Below is a small trained network, with its code and all its weights. Each question gives an input and a class and asks what happens when units are switched off, that is, made to give their printed mean instead of their output.

import numpy as np


def w(rows, s, z=0):
    codes = np.array(rows[::2]) - 128.0
    scale = np.full(codes.shape[1], s)
    scale[-1] = z or s
    return codes * scale


def norm(h):
    return h / np.sqrt((h * h).mean(-1, keepdims=True) + 1e-5)


def f(y):
    return y / 2 * (1 + np.tanh(0.7978845608 * (y + 0.044715 * y**3)))


def log_softmax(a):
    a = a - a.max(-1, keepdims=True)
    return a - np.log(np.exp(a).sum(-1, keepdims=True))


def net(x, mask):
    res = np.array(x, float).reshape(1, 5) / 4 @ E
    u = 0
    for l in range(3):
        y = f(norm(res) @ A[l][:, :-1].T + A[l][:, -1])
        res = res + np.where(mask[u : u + 16], y, B[l][:, -1]) @ B[l][:, :-1]
        u += 16
    return log_softmax(norm(res)[-1] @ U[:, :-1].T + U[:, -1])


A, B = {}, {}
E = w([
[172,82,217,213,200,158,122],'x0',
[23,87,97,102,245,137,121],'x1',
[128,128,129,129,127,127,128],'x2',
[183,186,18,159,161,216,132],'x3',
[167,164,206,21,169,202,254],'x4',
],0.0032)
A[0] = w([
[188,108,196,226,210,168,113,43],'L0N1',
[79,121,237,79,108,43,102,45],'L0N2',
[190,153,37,145,166,185,140,39],'L0N3',
[207,157,160,152,36,133,124,35],'L0N4',
[165,167,163,25,148,188,208,19],'L0N5',
[161,95,191,189,171,182,103,36],'L0N6',
[112,125,82,190,103,86,83,61],'L0N7',
[99,128,31,13,33,159,105,39],'L0N8',
[111,124,182,110,138,68,118,92],'L0N9',
[87,132,61,223,85,95,71,73],'L0N10',
[179,155,42,139,167,182,137,8],'L0N11',
[197,168,55,126,185,171,101,50],'L0N12',
[99,147,34,36,72,107,156,10],'L0N13',
[60,125,97,150,169,134,120,126],'L0N14',
[27,131,109,103,254,165,99,50],'L0N15',
[221,154,162,156,29,159,114,23],'L0N16',
],0.0057,0.0013)
B[0] = w([
[86,208,149,144,157,61,138,203],'L0N1',
[68,119,143,160,86,195,164,225],'L0N2',
[74,99,169,128,83,153,148,189],'L0N3',
[128,87,58,110,147,120,181,203],'L0N4',
[152,94,129,146,200,166,5,254],'L0N5',
[103,173,133,142,140,84,132,167],'L0N6',
[160,113,139,154,159,162,109,183],'L0N7',
[107,170,155,170,168,68,158,228],'L0N8',
[103,101,151,131,113,133,141,158],'L0N9',
[157,103,153,133,180,165,74,229],'L0N10',
[81,102,153,134,86,148,144,177],'L0N11',
[84,112,152,138,90,156,145,178],'L0N12',
[115,186,159,154,144,85,152,207],'L0N13',
[138,89,89,149,144,118,134,166],'L0N14',
[174,97,64,76,111,96,201,236],'L0N15',
[132,83,75,78,140,98,181,212],'L0N16',
],0.016,0.0034)
A[1] = w([
[128,123,138,118,127,131,132,85],'L1N1',
[94,122,169,124,17,175,122,41],'L1N2',
[146,233,146,151,123,77,143,8],'L1N3',
[145,158,149,143,107,130,124,106],'L1N4',
[199,124,116,138,132,168,1,41],'L1N5',
[135,168,79,157,106,156,127,99],'L1N6',
[158,141,151,72,162,171,88,66],'L1N7',
[152,168,169,162,87,129,114,96],'L1N8',
[120,119,132,111,130,114,121,82],'L1N9',
[118,222,125,126,128,74,124,39],'L1N10',
[138,146,140,58,147,163,80,55],'L1N11',
[192,118,69,87,85,108,159,16],'L1N12',
[80,138,123,141,76,188,132,37],'L1N13',
[163,112,106,105,93,112,145,89],'L1N14',
[126,134,117,101,145,136,70,119],'L1N15',
[193,111,86,84,88,107,164,25],'L1N16',
],0.0096,0.0011)
B[1] = w([
[118,138,90,143,139,130,116,123],'L1N1',
[92,141,75,117,8,128,78,194],'L1N2',
[58,171,179,128,196,78,87,204],'L1N3',
[101,113,116,135,167,122,139,108],'L1N4',
[237,190,119,197,90,175,213,253],'L1N5',
[124,84,241,95,111,105,163,102],'L1N6',
[175,110,114,208,93,121,151,178],'L1N7',
[106,85,100,124,179,120,156,120],'L1N8',
[132,128,98,143,136,140,125,126],'L1N9',
[100,152,163,174,173,74,88,194],'L1N10',
[152,119,119,199,116,144,148,152],'L1N11',
[112,96,84,58,155,145,166,172],'L1N12',
[110,150,149,108,55,124,129,178],'L1N13',
[110,78,88,132,172,100,107,136],'L1N14',
[137,105,152,167,154,152,130,156],'L1N15',
[113,87,86,68,166,138,166,172],'L1N16',
],0.014,0.0038)
A[2] = w([
[77,119,176,119,96,203,150,133],'L2N1',
[118,161,152,96,139,123,30,42],'L2N2',
[154,90,112,72,139,114,115,117],'L2N3',
[121,170,147,92,162,51,95,63],'L2N4',
[82,105,137,151,50,131,147,92],'L2N5',
[93,142,128,99,12,146,86,12],'L2N6',
[212,117,99,119,48,206,109,82],'L2N7',
[140,87,142,171,196,181,117,80],'L2N8',
[226,116,163,166,157,163,58,35],'L2N9',
[230,103,175,161,176,192,50,48],'L2N10',
[139,142,118,113,130,125,136,156],'L2N11',
[73,70,178,101,27,186,55,28],'L2N12',
[145,125,106,124,157,142,41,69],'L2N13',
[123,123,188,90,169,119,75,106],'L2N14',
[158,3,71,14,149,94,158,32],'L2N15',
[154,101,116,87,135,117,99,111],'L2N16',
],0.0071,0.0011)
B[2] = w([
[182,182,30,104,76,79,74,174],'L2N1',
[115,157,88,155,150,75,195,127],'L2N2',
[72,103,97,143,162,181,170,136],'L2N3',
[108,154,209,136,154,126,84,179],'L2N4',
[139,102,133,78,137,141,11,194],'L2N5',
[100,102,132,117,114,200,46,200],'L2N6',
[81,189,149,172,161,49,124,232],'L2N7',
[163,177,78,114,50,123,147,187],'L2N8',
[189,124,180,142,112,207,184,209],'L2N9',
[217,121,125,155,108,173,122,228],'L2N10',
[165,89,227,97,104,95,114,130],'L2N11',
[75,114,144,113,29,171,94,217],'L2N12',
[101,171,111,152,69,148,246,116],'L2N13',
[138,202,96,126,67,40,185,135],'L2N14',
[174,62,113,6,201,125,192,253],'L2N15',
[63,109,88,165,146,174,182,119],'L2N16',
],0.011,0.004)
U = w([
[250,145,134,214,116,193,158,255],'0',
[58,203,185,152,200,19,121,118],'1',
[132,33,60,5,191,135,201,46],'2',
[63,111,114,87,2,172,27,80],'3',
],0.0078,0.00081)

Each question gives the input, the list of numbers given to net, and the class t.
The units are the neurons (one row each of A and B). Each row of codes is followed by its name. A weight is (code - 128) times the scale printed after its matrix; where a second scale follows, it is the last column's (A, B and U).
mask holds one flag per neuron, layer by layer. A switched-off neuron (its flag False) gives its mean, the last column of its row in B, instead of its output. The means were averaged over made-up inputs and are rounded, as every weight is.
A unit's drop is (log p(t) with every unit on - log p(t) with that unit switched off) / (log p(t) with every unit on - log p(t) with every unit switched off).
The circuit of an input: a set's keep is (log p(t) with only the set's units on - log p(t) with every unit switched off) / (log p(t) with every unit on - log p(t) with every unit switched off). Starting from the 12 units with the biggest drops (on a tie, the unit counted first), units are removed one at a time, each time the one whose removal leaves the highest keep (on an exact tie, the one counted first), for as long as the keep stays at least 0.8.
circuit, biggest first: the units of the circuit, biggest drop first
unit that matters most: the unit with the biggest drop
k most important neurons: the k neurons with the biggest drops, biggest first
k most important neurons of layer l: the k neurons of layer l with the biggest drops, biggest first
input [2,6,-3,-5,-1], class 2: most important neuron of layer 0 => (L0N15)
input [-7,-8,1,-1,4], class 2: 4 most important neurons => (L0N16; L0N4; L0N1; L0N6)
input [-8,-2,-8,-4,8], class 0: circuit, biggest first => (L0N5; L1N5)
input [6,-1,1,7,-3], class 3: 2 most important neurons => (L0N3; L0N12)
input [0,8,-1,-3,8], class 0: 3 most important neurons of layer 0 => (L0N5; L0N16; L0N4)
input [0,7,5,-5,-6], class 2: 2 most important neurons => (L0N15; L0N5)
input [4,5,6,-6,-1], class 3: 3 most important neurons => (L0N2; L0N16; L0N4)
input [-7,-2,-3,-1,5], class 1: 2 most important neurons of layer 0 => (L0N8; L0N13)
input [-8,3,-1,-5,8], class 0: 3 most important neurons of layer 0 => (L0N5; L0N1; L0N6)
input [-5,6,-3,7,-2], class 3: 3 most important neurons => (L0N3; L0N11; L0N12)
input [2,-4,-4,1,-3], class 2: 3 most important neurons of layer 0 => (L0N16; L0N4; L0N5)
input [-3,5,2,-6,-5], class 3: 3 most important neurons => (L0N2; L0N5; L0N16)
input [6,8,0,-7,-8], class 0: 2 most important neurons => (L0N16; L0N4)
input [-8,5,-6,6,4], class 1: unit that matters most => L0N8
input [1,-6,0,-2,5], class 2: 3 most important neurons => (L0N16; L0N4; L0N10)
input [5,-5,6,-4,-3], class 1: 4 most important neurons => (L0N1; L0N6; L0N15; L0N14)
input [-8,-8,0,-3,5], class 1: 3 most important neurons of layer 0 => (L0N8; L0N13; L0N15)
input [-5,-4,0,0,4], class 1: 3 most important neurons => (L0N13; L0N8; L0N10)
input [-3,5,-8,2,-4], class 2: 2 most important neurons => (L0N15; L0N5)
input [8,-6,-3,5,2], class 1: circuit, biggest first => (L0N1)
input [-4,-6,4,4,4], class 2: 2 most important neurons of layer 0 => (L0N16; L0N4)
